Below are the code and all the weights of a small trained network. Each question names an input and a target symbol and asks about switching units off, where a switched-off unit gives its printed mean instead of its output.

import numpy as np


def w(rows, s, z=0):
    codes = np.array(rows[::2]) - 128.0
    scale = np.full(codes.shape[1], s)
    scale[-1] = z or s
    return codes * scale


def f(y):
    return np.maximum(y, 0)


def softmax(a):
    e = np.exp(a - a.max(-1, keepdims=True))
    return e / e.sum(-1, keepdims=True)


def log_softmax(a):
    a = a - a.max(-1, keepdims=True)
    return a - np.log(np.exp(a).sum(-1, keepdims=True))


def net(x, mask):
    ids = ['ΓΔΣΦΩαβεθλ'.index(c) for c in x.split()]
    T = len(ids)
    res = E[ids] + P[:T]
    u = 0
    for l in range(2):
        r = res
        for j in range(2):
            rows = slice(3 * j, 3 * j + 3)
            q, k, v = (r @ M[l][rows].T for M in (Q, K, V))
            z = softmax(np.where(np.tri(T) > 0, q @ k.T / 3**0.5, -1e9)) @ v
            o = O[l][rows]
            res = res + np.where(mask[u + j], z, o[:, -1]) @ o[:, :-1]
        u += 2
        y = f(res @ A[l][:, :-1].T + A[l][:, -1])
        res = res + np.where(mask[u : u + 4], y, B[l][:, -1]) @ B[l][:, :-1]
        u += 4
    return log_softmax(res[-1] @ U[:, :-1].T + U[:, -1])


Q, K, V, O, A, B = {}, {}, {}, {}, {}, {}
E = w([
[195,137,105,159,133,180,108,167,130],'Γ',
[209,131,113,194,175,168,75,119,124],'Δ',
[121,168,132,58,170,178,91,176,124],'Σ',
[150,149,70,66,59,183,112,244,88],'Φ',
[216,82,126,154,180,102,156,154,153],'Ω',
[142,97,185,90,206,143,157,208,158],'α',
[183,111,142,81,216,119,149,130,199],'β',
[185,139,125,107,74,56,193,126,144],'ε',
[122,106,135,231,217,37,24,59,54],'θ',
[93,249,158,199,103,122,99,82,112],'λ',
],0.018)
P = w([
[183,122,185,98,116,171,138,135,7],'0',
[190,133,188,68,76,114,59,125,156],'1',
[159,147,99,81,116,194,159,101,68],'2',
[158,154,175,88,98,104,75,138,174],'3',
[119,145,98,105,144,174,161,112,89],'4',
[130,161,159,119,109,96,84,154,194],'5',
[87,146,96,125,170,150,166,115,106],'6',
[103,167,142,145,119,82,89,161,205],'7',
[55,146,94,143,192,131,174,118,121],'8',
[82,170,119,176,123,69,103,165,215],'9',
[18,147,94,163,213,120,182,126,135],'10',
[87,181,79,228,102,54,117,176,215],'11',
],0.016)
Q[0] = w([
[100,179,61,184,108,151,57,56,137],'L0H1',
[102,238,112,35,123,183,178,196,176],'L0H1',
[202,108,48,139,184,183,159,168,185],'L0H1',
[47,233,149,174,1,93,40,145,78],'L0H2',
[35,110,202,16,132,215,87,106,148],'L0H2',
[88,163,172,142,215,201,62,81,92],'L0H2',
],0.008)
K[0] = w([
[135,218,132,193,81,224,69,102,151],'L0H1',
[51,186,105,36,92,111,189,199,152],'L0H1',
[191,89,119,136,148,172,201,183,194],'L0H1',
[31,198,94,121,12,84,58,131,32],'L0H2',
[71,151,202,32,177,211,75,133,134],'L0H2',
[104,189,114,144,228,196,1,100,111],'L0H2',
],0.0087)
V[0] = w([
[129,166,114,68,98,47,230,199,121],'L0H1',
[186,164,175,199,105,76,106,81,97],'L0H1',
[175,161,43,127,180,114,76,167,108],'L0H1',
[105,165,119,151,46,126,102,253,101],'L0H2',
[207,188,115,139,142,142,149,82,168],'L0H2',
[172,169,132,73,1,105,91,222,54],'L0H2',
],0.0049)
O[0] = w([
[151,166,109,221,138,92,51,149,66,200],'L0H1',
[62,173,188,37,209,108,117,154,145,152],'L0H1',
[81,115,110,128,151,165,98,41,163,224],'L0H1',
[69,58,155,163,154,149,99,122,108,168],'L0H2',
[89,72,133,128,121,161,77,216,122,206],'L0H2',
[179,145,201,131,254,134,162,23,241,253],'L0H2',
],0.0074,0.0038)
A[0] = w([
[118,157,87,82,199,96,109,123,189,132],'L0N1',
[114,121,125,135,166,208,158,115,92,2],'L0N2',
[147,145,98,74,11,156,136,128,1,135],'L0N3',
[164,150,178,175,139,158,97,149,6,126],'L0N4',
],0.0095,0.0018)
B[0] = w([
[113,29,113,241,26,199,94,149,89,254],'L0N1',
[173,124,185,145,145,22,161,195,47,178],'L0N2',
[93,176,138,61,234,53,9,186,254,151],'L0N3',
[112,143,31,42,141,129,60,107,228,186],'L0N4',
],0.0086,0.0078)
Q[1] = w([
[173,107,156,243,93,123,29,181,146],'L1H1',
[143,141,190,124,82,90,59,145,216],'L1H1',
[137,111,194,135,98,9,112,134,119],'L1H1',
[187,152,121,175,86,124,79,188,231],'L1H2',
[136,104,179,116,98,138,179,88,67],'L1H2',
[131,78,186,172,77,83,56,155,195],'L1H2',
],0.013)
K[1] = w([
[14,131,81,241,91,40,214,184,154],'L1H1',
[53,152,165,128,112,37,142,115,227],'L1H1',
[63,224,137,97,20,118,184,10,124],'L1H1',
[53,122,64,242,118,81,127,157,134],'L1H2',
[159,131,206,57,87,151,65,61,59],'L1H2',
[1,189,127,205,107,102,150,97,158],'L1H2',
],0.0087)
V[1] = w([
[101,149,242,148,188,118,186,121,82],'L1H1',
[152,115,140,119,180,178,87,201,118],'L1H1',
[174,40,158,98,156,1,185,182,87],'L1H1',
[143,190,190,80,102,166,115,157,144],'L1H2',
[113,31,150,110,152,73,92,111,83],'L1H2',
[207,116,115,183,86,140,191,180,128],'L1H2',
],0.0082)
O[1] = w([
[5,106,78,164,153,42,67,115,130,50],'L1H1',
[133,224,140,161,179,128,201,40,115,253],'L1H1',
[221,117,99,213,144,69,121,165,88,121],'L1H1',
[92,44,83,158,105,96,176,191,136,164],'L1H2',
[152,255,154,177,94,134,124,128,129,175],'L1H2',
[243,79,106,105,164,200,117,136,136,73],'L1H2',
],0.0097,0.0047)
A[1] = w([
[219,170,156,185,135,196,206,76,18,2],'L1N1',
[117,160,72,115,126,49,222,3,118,48],'L1N2',
[143,71,240,155,30,81,33,143,214,32],'L1N3',
[208,65,115,196,31,138,131,108,100,138],'L1N4',
],0.0059,0.0043)
B[1] = w([
[10,147,74,115,85,121,111,127,126,205],'L1N1',
[175,95,119,83,138,204,95,150,84,179],'L1N2',
[144,136,85,106,95,149,63,184,120,254],'L1N3',
[92,103,151,149,177,113,173,163,90,231],'L1N4',
],0.014,0.0081)
U = w([
[152,163,83,3,219,102,75,132,159,209],'Γ',
[143,165,162,150,89,123,100,123,133,71],'Δ',
[155,73,152,108,156,160,78,182,99,47],'Σ',
[138,96,186,94,110,177,127,109,146,123],'Φ',
[101,113,100,107,69,199,195,122,33,157],'Ω',
[90,88,159,180,107,115,186,107,91,216],'α',
[86,78,101,100,101,99,102,126,195,91],'β',
[139,93,169,126,138,168,102,80,174,145],'ε',
[85,80,205,239,192,51,147,76,190,253],'θ',
[128,107,151,107,123,149,114,118,133,63],'λ',
],0.0062,0.0051)

Each question gives the input, a string of symbols that net reads in full, and the target symbol t.
The units are the heads (3 rows each of Q, K, V and O) and the neurons (one row each of A and B). Each row of codes is followed by its name. A weight is (code - 128) times the scale printed after its matrix; where a second scale follows, it is the last column's (O, A, B and U).
mask holds one flag per unit, layer by layer, with each layer's heads first. A switched-off unit (its flag False) gives its mean, the last column of its rows in O or B, instead of its output. The means were averaged over made-up inputs and are rounded, as every weight is.
A unit's drop is (log p(t) with every unit on - log p(t) with that unit switched off) / (log p(t) with every unit on - log p(t) with every unit switched off).
most important unit: the unit with the biggest drop
top k neurons: the k neurons with the biggest drops, biggest first
which heads matter: for each layer, one digit per head in row order, 1 if its drop is at least 0.15 and else 0, layers parted by /
input ε θ Φ Φ ε Σ Δ Φ Φ, target θ: which heads matter => 01 / 00
input ε ε ε, target α: most important unit => L0H2
input Δ Δ ε Σ Δ Φ, target ε: which heads matter => 01 / 10
input Δ Δ Φ β θ Σ, target Δ: which heads matter => 10 / 01
input ε ε Σ Γ β Δ λ ε α ε ε, target θ: which heads matter => 11 / 10
input Σ λ Σ λ β θ Φ ε, target Δ: which heads matter => 00 / 01
input λ α Σ β λ Γ ε ε θ, target Γ: top 2 neurons => L0N4, L0N3
input Φ Σ ε Σ Φ Δ ε ε ε Σ θ β, target Δ: which heads matter => 00 / 01
input ε Δ ε Γ Ω ε ε Δ, target Σ: which heads matter => 00 / 10
input Δ ε θ Ω ε λ λ ε Σ θ Ω, target Ω: top 3 neurons => L1N1, L0N4, L0N2
input ε θ θ Σ Δ λ ε Φ, target β: which heads matter => 00 / 11
input Δ θ Ω Φ Δ Σ, target ε: which heads matter => 01 / 10
input ε α Δ λ, target β: which heads matter => 00 / 11
input Σ Ω Δ ε Σ Γ Σ θ β ε, target Δ: most important unit => L1H2
input λ Γ Δ ε, target Σ: top 2 neurons => L1N3, L0N1
input Σ Σ β Γ, target Ω: which heads matter => 11 / 10
input ε θ Σ Φ, target Δ: which heads matter => 11 / 01
input Σ ε Ω, target Γ: top 2 neurons => L0N1, L0N3
input ε Φ α Δ Ω Σ Σ Σ, target Φ: top 2 neurons => L0N1, L0N2
input ε ε β Ω, target Σ: most important unit => L1H1
input θ Σ Φ Ω Δ ε Δ, target Ω: top 3 neurons => L1N1, L0N2, L0N3
input Σ Φ θ Δ ε θ ε Δ β β θ, target α: top 2 neurons => L0N1, L1N3
input ε α Δ Φ ε β α, target Ω: top 2 neurons => L0N3, L1N1
